Below is a small trained network, with its code and all its weights. Each question gives an input and a class and asks what happens when units are switched off, that is, made to give their printed mean instead of their output.

import numpy as np


def w(rows, s, z=0):
    codes = np.array(rows[::2]) - 128.0
    scale = np.full(codes.shape[1], s)
    scale[-1] = z or s
    return codes * scale


def f(y):
    return y / 2 * (1 + np.tanh(0.7978845608 * (y + 0.044715 * y**3)))


def log_softmax(a):
    a = a - a.max(-1, keepdims=True)
    return a - np.log(np.exp(a).sum(-1, keepdims=True))


def net(x, mask):
    res = np.array(x, float).reshape(1, 8) / 4 @ E
    y = f(res @ A[0][:, :-1].T + A[0][:, -1])
    res = res + np.where(mask, y, B[0][:, -1]) @ B[0][:, :-1]
    return log_softmax(res[-1] @ U[:, :-1].T + U[:, -1])


A, B = {}, {}
E = w([
[107,104,157,126,115,133,129],'x0',
[106,188,167,221,121,141,200],'x1',
[114,117,105,132,105,162,128],'x2',
[138,140,143,131,138,113,121],'x3',
[91,95,142,123,125,150,129],'x4',
[74,229,129,71,100,158,137],'x5',
[232,122,169,115,109,253,185],'x6',
[98,105,109,130,102,171,130],'x7',
],0.012)
A[0] = w([
[118,200,123,134,72,121,49,187],'n1',
[94,158,177,143,113,149,233,175],'n2',
[54,127,93,179,90,59,149,254],'n3',
[56,182,149,63,115,121,145,155],'n4',
[83,200,157,14,107,138,132,210],'n5',
[119,107,100,1,90,219,47,185],'n6',
[150,132,78,109,126,84,65,150],'n7',
[159,170,207,67,95,152,91,163],'n8',
[118,214,151,91,180,219,156,108],'n9',
[34,127,135,86,97,47,78,190],'n10',
[178,69,125,80,104,124,112,219],'n11',
],0.0098,0.0047)
B[0] = w([
[61,128,86,192,133,75,140,172],'n1',
[183,203,167,114,119,136,227,195],'n2',
[62,134,177,250,178,118,49,226],'n3',
[145,212,57,128,135,53,146,188],'n4',
[53,154,28,87,150,2,235,216],'n5',
[147,90,83,136,108,71,99,248],'n6',
[63,22,74,138,168,94,68,188],'n7',
[171,134,65,68,101,141,141,187],'n8',
[85,110,123,42,38,197,154,199],'n9',
[29,108,98,109,196,129,169,237],'n10',
[224,49,118,79,146,212,90,212],'n11',
],0.0079,0.013)
U = w([
[97,69,94,96,252,113,21,150],'0',
[104,129,172,251,167,87,62,254],'1',
[250,113,131,83,136,156,10,176],'2',
[227,126,165,179,151,163,174,162],'3',
[61,142,37,70,152,34,95,32],'4',
[73,238,49,171,195,108,157,53],'5',
[158,131,2,27,145,96,158,107],'6',
[103,225,114,27,67,122,140,46],'7',
],0.0075,0.0028)

Each question gives the input, the list of numbers given to net, and the class t.
The units are the neurons (one row each of A and B). Each row of codes is followed by its name. A weight is (code - 128) times the scale printed after its matrix; where a second scale follows, it is the last column's (A, B and U).
mask holds one flag per neuron, in row order. A switched-off neuron (its flag False) gives its mean, the last column of its row in B, instead of its output. The means were averaged over made-up inputs and are rounded, as every weight is.
A unit's drop is (log p(t) with every unit on - log p(t) with that unit switched off) / (log p(t) with every unit on - log p(t) with every unit switched off).
The circuit of an input: a set's keep is (log p(t) with only the set's units on - log p(t) with every unit switched off) / (log p(t) with every unit on - log p(t) with every unit switched off). Starting from all 11 units, units are removed one at a time, each time the one whose removal leaves the highest keep (on an exact tie, the one counted first), for as long as the keep stays at least 0.8.
circuit, biggest first: the units of the circuit, biggest drop first
most important unit: the unit with the biggest drop
k most important neurons: the k neurons with the biggest drops, biggest first
drop of u: that unit's drop, to one decimal
input [-4,-6,2,3,0,-4,1,0], class 2: circuit, biggest first => [n10; n5]
input [4,2,-6,-5,3,5,7,-1], class 7: circuit, biggest first => [n9]
input [0,-5,3,4,7,0,-7,-6], class 0: circuit, biggest first => [n3; n7]
input [2,-2,3,1,8,0,-5,-2], class 0: circuit, biggest first => [n3; n5]
input [1,2,-3,-2,4,-1,6,4], class 3: circuit, biggest first => [n5; n2]
input [2,-1,7,0,8,-1,-2,-2], class 0: 2 most important neurons => [n5; n2]
input [8,0,0,5,4,-2,2,6], class 2: 2 most important neurons => [n5; n10]
input [-4,1,0,-3,-2,4,4,-5], class 7: circuit, biggest first => [n9; n7]
input [8,-1,7,-1,-5,-1,-5,8], class 0: circuit, biggest first => [n5; n3]
input [-8,-1,5,2,-3,0,1,-4], class 2: circuit, biggest first => [n5; n10]
input [3,0,-4,8,-4,-1,-6,8], class 0: 4 most important neurons => [n10; n2; n7; n5]
input [-4,7,5,1,-8,-1,-2,7], class 1: circuit, biggest first => [n5; n3]
input [-2,0,-7,-7,6,-6,1,7], class 2: 2 most important neurons => [n10; n5]
input [-6,2,-4,6,-6,0,-8,6], class 1: most important unit => n3
input [1,8,-2,8,4,-7,1,-3], class 3: 2 most important neurons => [n2; n7]
input [-4,1,2,4,-8,-3,-7,-6], class 1: 3 most important neurons => [n3; n11; n5]
input [2,-1,2,8,4,-5,-6,-4], class 0: 2 most important neurons => [n10; n7]
input [-7,2,-6,6,3,-3,-8,-5], class 1: 2 most important neurons => [n3; n11]
input [-4,1,4,-1,4,7,-8,-7], class 5: 2 most important neurons => [n3; n6]
input [7,7,4,-6,-3,-4,0,7], class 1: circuit, biggest first => [n5]
input [-2,7,-8,-6,0,0,-1,-4], class 1: 2 most important neurons => [n5; n3]
input [-1,7,-3,-5,-5,-5,-8,-2], class 1: drop of n7 => 0.0
input [2,-1,2,-5,-8,-2,-3,-5], class 0: drop of n5 => 0.1
input [3,4,-5,3,-4,1,2,1], class 7: drop of n11 => 0.2
